Below are the code and all the weights of a small trained network. Each question names an input and a class and asks about switching units off, where a switched-off unit gives its printed mean instead of its output.

import numpy as np


def w(rows, s, z=0):
    codes = np.array(rows[::2]) - 128.0
    scale = np.full(codes.shape[1], s)
    scale[-1] = z or s
    return codes * scale


def f(y):
    return y / 2 * (1 + np.tanh(0.7978845608 * (y + 0.044715 * y**3)))


def log_softmax(a):
    a = a - a.max(-1, keepdims=True)
    return a - np.log(np.exp(a).sum(-1, keepdims=True))


def net(x, mask):
    res = np.array(x, float).reshape(1, 2) / 4 @ E
    y = f(res @ A[0][:, :-1].T + A[0][:, -1])
    res = res + np.where(mask, y, B[0][:, -1]) @ B[0][:, :-1]
    return log_softmax(res[-1] @ U[:, :-1].T + U[:, -1])


A, B = {}, {}
E = w([
[1,229,12],'x0',
[4,96,231],'x1',
],0.0089)
A[0] = w([
[221,152,66,86],'n1',
[49,74,199,97],'n2',
[167,75,155,106],'n3',
[73,118,207,120],'n4',
[56,166,253,123],'n5',
[181,79,152,102],'n6',
[105,125,105,183],'n7',
[123,127,116,161],'n8',
[158,117,197,98],'n9',
[69,171,75,106],'n10',
[203,63,195,134],'n11',
[46,107,201,108],'n12',
[98,215,123,94],'n13',
[69,73,158,121],'n14',
[121,129,148,216],'n15',
[200,95,188,145],'n16',
[158,48,184,125],'n17',
[182,162,109,107],'n18',
[123,118,132,251],'n19',
[166,161,120,113],'n20',
[104,190,64,140],'n21',
[162,127,85,198],'n22',
],0.016,0.015)
B[0] = w([
[200,243,73,193],'n1',
[156,181,101,204],'n2',
[65,169,64,181],'n3',
[162,188,114,196],'n4',
[166,193,121,224],'n5',
[70,153,59,185],'n6',
[110,149,168,177],'n7',
[125,150,144,151],'n8',
[99,143,91,177],'n9',
[64,165,105,197],'n10',
[76,157,128,248],'n11',
[183,184,102,206],'n12',
[81,103,9,169],'n13',
[183,143,104,180],'n14',
[145,111,237,205],'n15',
[108,140,132,231],'n16',
[92,163,121,219],'n17',
[171,180,109,159],'n18',
[106,116,233,240],'n19',
[171,146,100,145],'n20',
[94,172,130,208],'n21',
[175,156,200,201],'n22',
],0.014,0.016)
U = w([
[6,166,80,121],'0',
[252,180,90,142],'1',
[117,129,255,254],'2',
[117,23,173,81],'3',
[157,89,105,69],'4',
[122,109,79,76],'5',
],0.014,0.006)

Each question gives the input, the list of numbers given to net, and the class t.
The units are the neurons (one row each of A and B). Each row of codes is followed by its name. A weight is (code - 128) times the scale printed after its matrix; where a second scale follows, it is the last column's (A, B and U).
mask holds one flag per neuron, in row order. A switched-off neuron (its flag False) gives its mean, the last column of its row in B, instead of its output. The means were averaged over made-up inputs and are rounded, as every weight is.
A unit's drop is (log p(t) with every unit on - log p(t) with that unit switched off) / (log p(t) with every unit on - log p(t) with every unit switched off).
most important unit: the unit with the biggest drop
k most important neurons: the k neurons with the biggest drops, biggest first
drop when u is switched off: that unit's drop, to one decimal
input [-4,-2], class 0: most important unit	n6
input [-8,8], class 0: 3 most important neurons	(n11, n17, n3)
input [-7,8], class 1: 2 most important neurons	(n12, n5)
input [-3,-2], class 2: 2 most important neurons	(n13, n10)
input [-6,6], class 0: 2 most important neurons	(n11, n17)
input [-5,6], class 1: 3 most important neurons	(n12, n5, n14)
input [-6,8], class 1: 2 most important neurons	(n12, n5)
input [-6,7], class 1: 4 most important neurons	(n12, n5, n14, n4)
input [-4,1], class 0: drop when n22 is switched off	0.2
input [3,1], class 2: drop when n3 is switched off	0.1
